Below are the code and all the weights of a small trained network. Each question names an input and a target symbol and asks about switching units off, where a switched-off unit gives its printed mean instead of its output.

import numpy as np


def w(rows, s, z=0):
    codes = np.array(rows[::2]) - 128.0
    scale = np.full(codes.shape[1], s)
    scale[-1] = z or s
    return codes * scale


def norm(h):
    return h / np.sqrt((h * h).mean(-1, keepdims=True) + 1e-5)


def f(y):
    return np.maximum(y, 0)


def softmax(a):
    e = np.exp(a - a.max(-1, keepdims=True))
    return e / e.sum(-1, keepdims=True)


def log_softmax(a):
    a = a - a.max(-1, keepdims=True)
    return a - np.log(np.exp(a).sum(-1, keepdims=True))


def net(x, mask):
    ids = ['ΞΠΨβγδεζηλστ'.index(c) for c in x.split()]
    T = len(ids)
    res = E[ids] + P[:T]
    u = 0
    for l in range(2):
        q, k, v = (norm(res) @ M[l].T for M in (Q, K, V))
        z = softmax(np.where(np.tri(T) > 0, q @ k.T / 3**0.5, -1e9)) @ v
        res = res + np.where(mask[u], z, O[l][:, -1]) @ O[l][:, :-1]
        u += 1
        y = f(norm(res) @ A[l][:, :-1].T + A[l][:, -1])
        res = res + np.where(mask[u : u + 16], y, B[l][:, -1]) @ B[l][:, :-1]
        u += 16
    return log_softmax(norm(res)[-1] @ U[:, :-1].T + U[:, -1])


Q, K, V, O, A, B = {}, {}, {}, {}, {}, {}
E = w([
[108,71,112,69,129,39,108,137],'Ξ',
[119,91,114,51,98,62,148,182],'Π',
[165,195,52,105,108,96,145,139],'Ψ',
[162,144,94,101,178,34,100,109],'β',
[95,95,90,119,125,69,101,160],'γ',
[145,106,116,60,112,100,140,138],'δ',
[218,138,205,150,6,75,97,137],'ε',
[172,140,83,80,123,51,111,76],'ζ',
[160,174,56,137,128,97,124,97],'η',
[128,161,102,115,157,26,129,180],'λ',
[47,208,172,85,142,93,163,147],'σ',
[79,91,123,155,136,124,218,76],'τ',
],0.021)
P = w([
[122,56,93,52,152,129,147,179],'0',
[118,130,51,79,95,105,126,116],'1',
[139,106,103,81,102,67,127,128],'2',
[143,92,138,82,111,42,124,126],'3',
[124,127,99,89,81,85,149,135],'4',
[146,119,140,88,106,57,122,103],'5',
[164,138,143,95,115,62,121,68],'6',
[154,124,157,95,109,60,110,62],'7',
[136,136,139,91,78,94,122,71],'8',
[111,131,130,99,71,117,104,58],'9',
[118,117,172,97,92,101,85,30],'10',
[112,144,158,94,68,145,99,39],'11',
[145,187,162,102,73,162,106,50],'12',
[114,164,170,119,114,133,49,2],'13',
],0.0084)
Q[0] = w([
[55,221,117,38,106,27,167,80],'L0H1',
[122,116,69,86,46,1,154,98],'L0H1',
[83,131,163,143,98,133,92,97],'L0H1',
],0.0099)
K[0] = w([
[165,161,245,179,2,123,146,106],'L0H1',
[61,153,221,172,140,223,118,91],'L0H1',
[199,135,152,118,41,84,113,132],'L0H1',
],0.0087)
V[0] = w([
[246,63,101,234,117,121,95,155],'L0H1',
[30,153,154,148,172,114,254,75],'L0H1',
[98,251,243,117,138,163,78,185],'L0H1',
],0.0067)
O[0] = w([
[218,147,111,136,110,55,159,150,1],'L0H1',
[67,115,87,143,181,46,92,8,206],'L0H1',
[99,207,127,91,104,189,85,104,171],'L0H1',
],0.012,0.0081)
A[0] = w([
[160,204,121,54,93,155,114,97,66],'L0N1',
[199,112,131,204,90,176,141,217,120],'L0N2',
[85,56,173,139,120,155,89,128,103],'L0N3',
[198,148,36,230,212,131,95,144,88],'L0N4',
[142,76,96,180,149,106,178,91,72],'L0N5',
[159,116,128,88,84,168,42,138,161],'L0N6',
[100,68,96,168,128,133,213,64,122],'L0N7',
[130,159,131,184,190,76,118,166,3],'L0N8',
[143,54,108,224,177,169,82,183,133],'L0N9',
[104,74,88,151,194,83,132,139,59],'L0N10',
[94,182,63,94,129,138,48,128,78],'L0N11',
[142,192,132,76,183,138,192,194,184],'L0N12',
[80,195,209,88,51,132,53,212,208],'L0N13',
[255,114,143,117,82,191,94,174,139],'L0N14',
[72,151,117,180,166,143,85,113,125],'L0N15',
[115,152,121,180,227,128,195,159,154],'L0N16',
],0.01,0.005)
B[0] = w([
[77,126,165,157,136,104,71,156,187],'L0N1',
[144,177,90,128,132,68,168,81,176],'L0N2',
[182,165,112,152,118,148,134,129,165],'L0N3',
[185,143,193,9,73,111,158,106,141],'L0N4',
[160,103,85,115,197,106,114,145,159],'L0N5',
[164,196,167,127,162,103,64,144,178],'L0N6',
[196,118,151,173,96,124,152,139,179],'L0N7',
[132,142,132,90,124,159,80,149,133],'L0N8',
[130,204,109,108,130,48,137,88,137],'L0N9',
[155,80,117,123,108,107,76,87,175],'L0N10',
[156,130,192,84,90,97,116,127,216],'L0N11',
[65,123,175,133,80,95,68,104,194],'L0N12',
[156,130,173,84,174,51,127,114,254],'L0N13',
[152,133,96,93,182,147,161,61,204],'L0N14',
[188,123,145,100,181,119,111,126,215],'L0N15',
[139,152,147,101,77,104,54,147,144],'L0N16',
],0.013,0.0088)
Q[1] = w([
[134,159,177,108,113,67,103,2],'L1H1',
[95,178,188,93,156,165,65,104],'L1H1',
[215,167,139,86,137,114,12,55],'L1H1',
],0.0093)
K[1] = w([
[111,131,213,195,89,174,212,33],'L1H1',
[143,186,254,90,114,170,129,105],'L1H1',
[78,116,209,207,153,85,137,121],'L1H1',
],0.0081)
V[1] = w([
[115,114,174,254,75,187,204,8],'L1H1',
[122,119,69,210,107,226,59,187],'L1H1',
[99,137,212,210,69,142,192,150],'L1H1',
],0.0069)
O[1] = w([
[211,38,62,154,59,99,72,24,93],'L1H1',
[138,137,152,86,129,84,148,181,7],'L1H1',
[114,67,240,171,129,9,97,112,74],'L1H1',
],0.011,0.013)
A[1] = w([
[109,62,87,200,138,150,117,94,98],'L1N1',
[120,136,176,144,97,156,69,131,163],'L1N2',
[165,69,147,143,8,44,109,78,109],'L1N3',
[161,95,98,142,180,148,147,116,20],'L1N4',
[146,149,74,181,156,154,200,88,162],'L1N5',
[84,133,163,127,86,71,169,140,196],'L1N6',
[163,43,143,168,75,120,113,78,131],'L1N7',
[193,145,214,115,125,81,140,88,66],'L1N8',
[104,150,192,156,169,146,53,130,104],'L1N9',
[114,138,185,205,100,191,145,132,84],'L1N10',
[152,119,156,142,155,146,69,144,51],'L1N11',
[102,99,148,135,88,214,227,97,213],'L1N12',
[179,105,199,194,88,117,143,133,124],'L1N13',
[149,171,106,116,109,34,98,122,148],'L1N14',
[94,53,83,152,181,114,108,156,1],'L1N15',
[171,86,165,186,54,182,184,152,27],'L1N16',
],0.014,0.0049)
B[1] = w([
[147,167,79,143,195,64,39,88,161],'L1N1',
[119,135,156,105,84,71,167,122,175],'L1N2',
[231,58,214,187,158,246,137,132,204],'L1N3',
[87,131,97,120,184,120,172,78,142],'L1N4',
[90,145,163,203,100,100,145,111,158],'L1N5',
[132,47,102,207,125,153,135,57,163],'L1N6',
[210,65,121,195,95,161,91,190,179],'L1N7',
[123,118,120,118,123,64,96,164,212],'L1N8',
[72,161,166,67,112,87,182,138,222],'L1N9',
[128,72,197,125,82,128,122,142,129],'L1N10',
[108,168,170,116,60,109,133,160,138],'L1N11',
[155,96,179,200,179,177,59,196,136],'L1N12',
[161,131,209,72,121,32,185,67,140],'L1N13',
[140,113,158,184,126,180,93,166,254],'L1N14',
[102,117,98,134,12,79,90,60,145],'L1N15',
[124,46,199,161,97,113,146,155,133],'L1N16',
],0.011,0.012)
U = w([
[109,93,41,77,79,54,136,111,147],'Ξ',
[79,62,116,102,150,125,167,145,180],'Π',
[143,227,102,160,51,147,140,102,203],'Ψ',
[171,180,95,73,157,168,70,184,81],'β',
[117,188,65,193,97,58,68,186,160],'γ',
[120,151,129,135,220,176,132,169,129],'δ',
[146,99,209,160,44,151,155,131,168],'ε',
[136,150,59,125,194,97,220,65,122],'ζ',
[206,179,77,72,89,85,175,121,152],'η',
[34,151,184,162,37,40,82,196,3],'λ',
[66,167,156,105,179,106,111,11,170],'σ',
[151,91,89,178,140,118,82,19,167],'τ',
],0.011,0.004)

Each question gives the input, a string of symbols that net reads in full, and the target symbol t.
The units are the heads (3 rows each of Q, K, V and O) and the neurons (one row each of A and B). Each row of codes is followed by its name. A weight is (code - 128) times the scale printed after its matrix; where a second scale follows, it is the last column's (O, A, B and U).
mask holds one flag per unit, layer by layer, with each layer's heads first. A switched-off unit (its flag False) gives its mean, the last column of its rows in O or B, instead of its output. The means were averaged over made-up inputs and are rounded, as every weight is.
A unit's drop is (log p(t) with every unit on - log p(t) with that unit switched off) / (log p(t) with every unit on - log p(t) with every unit switched off).
The circuit of an input: a set's keep is (log p(t) with only the set's units on - log p(t) with every unit switched off) / (log p(t) with every unit on - log p(t) with every unit switched off). Starting from the 12 units with the biggest drops (on a tie, the unit counted first), units are removed one at a time, each time the one whose removal leaves the highest keep (on an exact tie, the one counted first), for as long as the keep stays at least 0.8.
circuit, biggest first: the units of the circuit, biggest drop first
most important unit: the unit with the biggest drop
k most important neurons: the k neurons with the biggest drops, biggest first
top k neurons in layer l: the k neurons of layer l with the biggest drops, biggest first
drop of u: that unit's drop, to one decimal
input γ γ η, target η: circuit, biggest first -> [L0N4, L0H1]
input τ σ ε η λ γ, target γ: circuit, biggest first -> [L0H1, L1N3, L0N11]
input ε σ σ σ δ τ σ δ Ψ, target λ: top 2 neurons in layer 0 -> [L0N1, L0N5]
input Π γ σ ε Ξ σ σ τ γ γ, target ε: top neuron in layer 0 -> [L0N15]
input σ Ξ ζ Ψ δ Ψ σ σ δ Π λ β Ψ τ, target τ: circuit, biggest first -> [L0N7, L1H1]
input ε Ψ η η δ δ λ λ τ σ, target ε: 3 most important neurons -> [L0N12, L0N15, L1N3]
input ζ τ β ε ζ σ γ δ, target λ: top 2 neurons in layer 0 -> [L0N1, L0N12]
input τ ε β γ Ξ ε σ σ σ ε σ, target λ: circuit, biggest first -> [L0H1, L0N12]
input σ γ η σ τ γ β, target τ: 2 most important neurons -> [L0N7, L0N13]
input ζ Ξ Π σ ε λ, target λ: 3 most important neurons -> [L0N12, L1N14, L1N3]
input Π τ γ Ξ ε λ σ ζ ζ, target λ: 2 most important neurons -> [L0N1, L0N12]
input Ξ σ σ σ τ β σ ε η σ σ λ, target λ: 2 most important neurons -> [L0N12, L0N1]
input σ λ σ η ε ζ ζ, target β: 2 most important neurons -> [L0N14, L1N14]
input Π Ξ σ σ σ γ γ Ξ ζ Ψ τ λ, target τ: most important unit -> L0H1
input ζ η Ψ ζ τ ε γ γ δ γ τ Π η, target ε: 2 most important neurons -> [L1N3, L0N4]
input Π Π δ Ψ γ, target γ: 3 most important neurons -> [L1N3, L0N11, L0N9]
input δ ζ ζ λ λ λ η, target η: 2 most important neurons -> [L0N4, L1N3]
input τ Ψ ζ η ε Π γ σ Ψ τ τ σ, target ε: 2 most important neurons -> [L1N3, L0N15]
input β η ε τ Ψ, target ε: 2 most important neurons -> [L0N12, L1N3]
input δ Ψ β δ ζ, target ζ: most important neuron -> [L1N14]
input τ σ ε ζ Ξ λ σ γ τ β, target ε: drop of L1N5 -> 0.0
input τ Ψ ζ η σ δ Ξ τ ζ Π, target τ: drop of L0H1 -> 0.7
input γ γ ε, target η: drop of L0H1 -> 1.0
input Π γ τ ε Ψ σ σ Π, target λ: drop of L0H1 -> 1.9
input γ β Ξ γ σ Π δ ε σ δ Π, target λ: 2 most important neurons -> [L0N12, L0N1]
input δ β η ζ β σ τ Ψ γ σ λ σ γ ε, target λ: top 2 neurons in layer 0 -> [L0N1, L0N5]
input ζ λ β, target β: top neuron in layer 1 -> [L1N9]
input Π σ Ξ τ σ λ Π τ γ τ σ σ τ λ, target τ: top 2 neurons in layer 0 -> [L0N7, L0N13]
